Below is a small trained network, with its code and all its weights. Each question gives an input and a target symbol and asks what happens when units are switched off, that is, made to give their printed mean instead of their output.

import numpy as np


def w(rows, s, z=0):
    codes = np.array(rows[::2]) - 128.0
    scale = np.full(codes.shape[1], s)
    scale[-1] = z or s
    return codes * scale


def f(y):
    return y / 2 * (1 + np.tanh(0.7978845608 * (y + 0.044715 * y**3)))


def softmax(a):
    e = np.exp(a - a.max(-1, keepdims=True))
    return e / e.sum(-1, keepdims=True)


def log_softmax(a):
    a = a - a.max(-1, keepdims=True)
    return a - np.log(np.exp(a).sum(-1, keepdims=True))


def net(x, mask):
    ids = ['αγδεζηθλμξπστφψω'.index(c) for c in x.split()]
    T = len(ids)
    res = E[ids] + P[:T]
    r = res
    for j in range(2):
        rows = slice(4 * j, 4 * j + 4)
        q, k, v = (r @ M[0][rows].T for M in (Q, K, V))
        z = softmax(np.where(np.tri(T) > 0, q @ k.T / 4**0.5, -1e9)) @ v
        o = O[0][rows]
        res = res + np.where(mask[j], z, o[:, -1]) @ o[:, :-1]
    y = f(res @ A[0][:, :-1].T + A[0][:, -1])
    res = res + np.where(mask[2:6], y, B[0][:, -1]) @ B[0][:, :-1]
    return log_softmax(res[-1] @ U[:, :-1].T + U[:, -1])


Q, K, V, O, A, B = {}, {}, {}, {}, {}, {}
E = w([
[125,129,118,114,166],'α',
[92,123,101,89,148],'γ',
[127,127,103,107,155],'δ',
[117,133,97,101,163],'ε',
[144,133,132,108,185],'ζ',
[146,222,121,129,132],'η',
[97,141,69,95,175],'θ',
[104,115,161,69,89],'λ',
[200,196,48,173,196],'μ',
[79,133,154,137,199],'ξ',
[143,144,218,159,139],'π',
[131,129,118,114,34],'σ',
[142,190,39,155,98],'τ',
[124,170,115,251,162],'φ',
[76,55,161,156,115],'ψ',
[71,145,158,106,194],'ω',
],0.022)
P = w([
[160,87,93,134,48],'0',
[91,152,80,136,79],'1',
[64,195,92,115,92],'2',
[39,219,112,116,99],'3',
[22,220,137,125,87],'4',
[3,228,164,146,88],'5',
[10,219,166,151,78],'6',
[13,209,155,178,67],'7',
],0.0046)
Q[0] = w([
[2,153,153,114,124],'h1',
[118,12,126,144,144],'h1',
[131,126,144,13,50],'h1',
[11,156,152,54,223],'h1',
[108,202,135,122,20],'h2',
[169,47,162,111,144],'h2',
[70,151,139,154,100],'h2',
[201,115,138,145,93],'h2',
],0.011)
K[0] = w([
[47,146,210,166,81],'h1',
[115,7,122,78,167],'h1',
[173,141,178,75,68],'h1',
[25,156,220,133,172],'h1',
[226,216,151,188,144],'h2',
[128,75,99,109,122],'h2',
[111,156,169,175,121],'h2',
[207,133,40,138,130],'h2',
],0.012)
V[0] = w([
[196,104,36,174,108],'h1',
[100,98,138,76,81],'h1',
[49,100,88,181,71],'h1',
[186,173,117,255,34],'h1',
[114,127,223,244,143],'h2',
[78,152,186,111,40],'h2',
[119,87,122,174,95],'h2',
[214,203,115,151,89],'h2',
],0.0093)
O[0] = w([
[76,97,99,96,78,1],'h1',
[177,86,141,139,177,170],'h1',
[140,148,165,1,134,216],'h1',
[138,148,66,73,94,99],'h1',
[185,180,156,131,148,167],'h2',
[149,111,89,60,225,201],'h2',
[150,160,107,118,99,125],'h2',
[183,124,105,149,102,83],'h2',
],0.0098,0.0051)
A[0] = w([
[119,12,244,121,98,229],'n1',
[162,51,96,172,190,253],'n2',
[127,231,2,214,112,4],'n3',
[61,181,59,239,190,131],'n4',
],0.0074,0.0028)
B[0] = w([
[179,23,147,138,80,253],'n1',
[81,87,80,194,199,183],'n2',
[183,30,177,178,184,239],'n3',
[84,178,255,182,21,216],'n4',
],0.0083,0.006)
U = w([
[142,144,132,134,138,80],'α',
[161,55,175,84,164,84],'γ',
[154,110,53,149,137,190],'δ',
[111,127,124,131,127,122],'ε',
[147,115,145,185,99,112],'ζ',
[138,150,128,128,139,99],'η',
[54,143,130,117,108,171],'θ',
[123,130,76,163,218,162],'λ',
[126,143,127,128,148,115],'μ',
[131,166,146,133,141,106],'ξ',
[254,190,134,175,162,170],'π',
[135,148,111,133,169,138],'σ',
[119,154,121,130,149,165],'τ',
[123,191,136,64,74,204],'φ',
[187,195,132,79,192,167],'ψ',
[126,165,197,155,169,3],'ω',
],0.0085,0.0058)

Each question gives the input, a string of symbols that net reads in full, and the target symbol t.
The units are the heads (4 rows each of Q, K, V and O) and the neurons (one row each of A and B). Each row of codes is followed by its name. A weight is (code - 128) times the scale printed after its matrix; where a second scale follows, it is the last column's (O, A, B and U).
mask holds one flag per unit, heads first, then neurons. A switched-off unit (its flag False) gives its mean, the last column of its rows in O or B, instead of its output. The means were averaged over made-up inputs and are rounded, as every weight is.
A unit's drop is (log p(t) with every unit on - log p(t) with that unit switched off) / (log p(t) with every unit on - log p(t) with every unit switched off).
The circuit of an input: a set's keep is (log p(t) with only the set's units on - log p(t) with every unit switched off) / (log p(t) with every unit on - log p(t) with every unit switched off). Starting from all 6 units, units are removed one at a time, each time the one whose removal leaves the highest keep (on an exact tie, the one counted first), for as long as the keep stays at least 0.8.
circuit, biggest first: the units of the circuit, biggest drop first
most important unit: the unit with the biggest drop
top k neurons: the k neurons with the biggest drops, biggest first
heads that matter: for each layer, one digit per head in row order, 1 if its drop is at least 0.15 and else 0, layers parted by /
input λ λ μ λ, target ζ: most important unit -> h2
input λ σ φ σ μ, target ζ: heads that matter -> 10
input λ δ λ φ μ θ, target φ: heads that matter -> 10
input λ λ η ψ γ σ μ ψ, target γ: heads that matter -> 10
input θ ω μ λ, target ζ: heads that matter -> 11
input φ λ λ λ ζ, target λ: circuit, biggest first -> h2, n2, n4
input λ ψ θ θ ψ γ ψ ε, target ψ: circuit, biggest first -> h1, h2, n1
input θ λ ε ζ θ λ γ, target λ: circuit, biggest first -> h1, n2, h2
input η λ λ η ε, target λ: circuit, biggest first -> h2, n2, h1
input θ γ ζ ψ ε π γ, target ψ: heads that matter -> 01
input ζ λ ζ, target λ: circuit, biggest first -> n2, h1
input ζ ε ε ψ α, target ψ: circuit, biggest first -> h1, n4, n1
input ζ λ μ, target ζ: circuit, biggest first -> h1, n3, n4
input φ ψ ε ζ ψ ξ θ λ, target π: most important unit -> h2
input ψ μ ε, target ψ: circuit, biggest first -> h1, n4, n1, h2
input ε θ θ ε, target θ: top 2 neurons -> n3, n4
input ζ ω θ, target ω: circuit, biggest first -> h1, n4
input σ λ π π, target π: heads that matter -> 11
input ζ θ η ω ψ γ ε σ, target φ: heads that matter -> 10
input ψ τ ψ α, target ψ: heads that matter -> 11
